Here is a tiny trained network, its code and every weight. The questions are about switching its units off for an input and a class, where a switched-off unit gives its printed mean instead of its output.

import numpy as np


def w(rows, s, z=0):
    codes = np.array(rows[::2]) - 128.0
    scale = np.full(codes.shape[1], s)
    scale[-1] = z or s
    return codes * scale


def f(y):
    return y / 2 * (1 + np.tanh(0.7978845608 * (y + 0.044715 * y**3)))


def log_softmax(a):
    a = a - a.max(-1, keepdims=True)
    return a - np.log(np.exp(a).sum(-1, keepdims=True))


def net(x, mask):
    res = np.array(x, float).reshape(1, 7) / 4 @ E
    y = f(res @ A[0][:, :-1].T + A[0][:, -1])
    res = res + np.where(mask, y, B[0][:, -1]) @ B[0][:, :-1]
    return log_softmax(res[-1] @ U[:, :-1].T + U[:, -1])


A, B = {}, {}
E = w([
[136,135,143,149,125,136],'x0',
[233,33,169,155,185,33],'x1',
[73,205,254,89,177,37],'x2',
[128,129,130,132,127,131],'x3',
[82,116,102,217,24,23],'x4',
[125,125,123,123,131,123],'x5',
[123,123,128,129,131,127],'x6',
],0.0081)
A[0] = w([
[174,51,48,157,96,187,131],'neuron 0',
[207,31,36,172,91,186,123],'neuron 1',
[232,45,147,144,177,56,157],'neuron 2',
[182,148,163,36,235,253,32],'neuron 3',
[95,184,209,122,153,66,4],'neuron 4',
[80,173,246,119,203,28,105],'neuron 5',
[79,114,114,174,21,48,9],'neuron 6',
[212,74,136,142,168,43,155],'neuron 7',
[39,211,85,103,95,182,140],'neuron 8',
[24,248,82,104,68,200,116],'neuron 9',
[106,146,102,117,134,124,107],'neuron 10',
[95,130,126,186,43,73,57],'neuron 11',
[111,114,131,137,138,133,128],'neuron 12',
],0.0068,0.0019)
B[0] = w([
[85,251,81,30,101,118,212],'neuron 0',
[75,237,109,42,105,135,234],'neuron 1',
[43,38,212,103,61,207,241],'neuron 2',
[254,94,24,245,235,9,247],'neuron 3',
[81,183,105,75,120,101,190],'neuron 4',
[87,220,95,28,97,139,254],'neuron 5',
[238,112,36,230,244,25,196],'neuron 6',
[69,50,203,114,75,186,221],'neuron 7',
[109,60,205,161,117,190,205],'neuron 8',
[84,22,218,151,70,186,232],'neuron 9',
[126,116,130,116,135,130,129],'neuron 10',
[182,107,88,180,222,78,182],'neuron 11',
[126,130,139,127,136,122,128],'neuron 12',
],0.0066,0.0082)
U = w([
[110,34,181,137,92,173,220],'0',
[115,251,105,77,111,125,2],'1',
[189,102,82,189,191,70,160],'2',
],0.014,0.00067)

Each question gives the input, the list of numbers given to net, and the class t.
The units are the neurons (one row each of A and B). Each row of codes is followed by its name. A weight is (code - 128) times the scale printed after its matrix; where a second scale follows, it is the last column's (A, B and U).
mask holds one flag per neuron, in row order. A switched-off neuron (its flag False) gives its mean, the last column of its row in B, instead of its output. The means were averaged over made-up inputs and are rounded, as every weight is.
A unit's drop is (log p(t) with every unit on - log p(t) with that unit switched off) / (log p(t) with every unit on - log p(t) with every unit switched off).
The circuit of an input: a set's keep is (log p(t) with only the set's units on - log p(t) with every unit switched off) / (log p(t) with every unit on - log p(t) with every unit switched off). Starting from the 12 units with the biggest drops (on a tie, the unit counted first), units are removed one at a time, each time the one whose removal leaves the highest keep (on an exact tie, the one counted first), for as long as the keep stays at least 0.8.
circuit, biggest first: the units of the circuit, biggest drop first
k most important neurons: the k neurons with the biggest drops, biggest first
drop when u is switched off: that unit's drop, to one decimal
input [1,6,-8,0,6,-5,0], class 1: circuit, biggest first	neuron 1
input [4,3,-4,3,2,-2,1], class 1: circuit, biggest first	neuron 1; neuron 0
input [-1,-7,-6,-5,-7,-8,0], class 0: 2 most important neurons	neuron 9; neuron 8
input [0,6,-2,-2,6,-1,8], class 0: 2 most important neurons	neuron 2; neuron 3
input [4,-5,-3,2,-6,6,4], class 2: 2 most important neurons	neuron 3; neuron 2
input [1,-1,2,-6,-3,-3,-8], class 2: 3 most important neurons	neuron 1; neuron 0; neuron 2
input [-6,-2,-8,-3,6,-4,-2], class 1: 3 most important neurons	neuron 1; neuron 0; neuron 3
input [-8,5,7,-1,-3,-4,1], class 1: 4 most important neurons	neuron 5; neuron 9; neuron 4; neuron 8
input [2,-7,-1,-5,6,-3,-6], class 0: 2 most important neurons	neuron 9; neuron 3
input [-3,0,-5,4,6,6,6], class 2: 4 most important neurons	neuron 6; neuron 5; neuron 11; neuron 4
input [-7,6,8,6,6,-5,-8], class 1: 2 most important neurons	neuron 5; neuron 4
input [0,-6,5,4,-7,-1,-5], class 2: 3 most important neurons	neuron 3; neuron 2; neuron 7
input [1,8,-1,-3,-6,-4,7], class 0: 2 most important neurons	neuron 2; neuron 7
input [-7,-1,4,-5,7,-3,7], class 2: circuit, biggest first	neuron 6
input [3,7,6,4,3,-3,-1], class 0: 2 most important neurons	neuron 2; neuron 7
input [-3,0,-5,-7,4,3,8], class 1: 3 most important neurons	neuron 3; neuron 1; neuron 0
input [-7,-7,-5,6,5,1,-2], class 0: 2 most important neurons	neuron 9; neuron 8
input [-5,-1,-5,-4,4,8,-1], class 1: drop when neuron 1 is switched off	0.3
input [-3,-1,4,-6,7,-6,7], class 2: drop when neuron 6 is switched off	0.3
input [2,-1,-3,-4,-6,-1,3], class 2: circuit, biggest first	neuron 3
input [-1,-3,-1,7,6,2,-5], class 2: drop when neuron 6 is switched off	0.2
input [-4,-2,2,-8,8,-7,-3], class 2: drop when neuron 2 is switched off	0.0
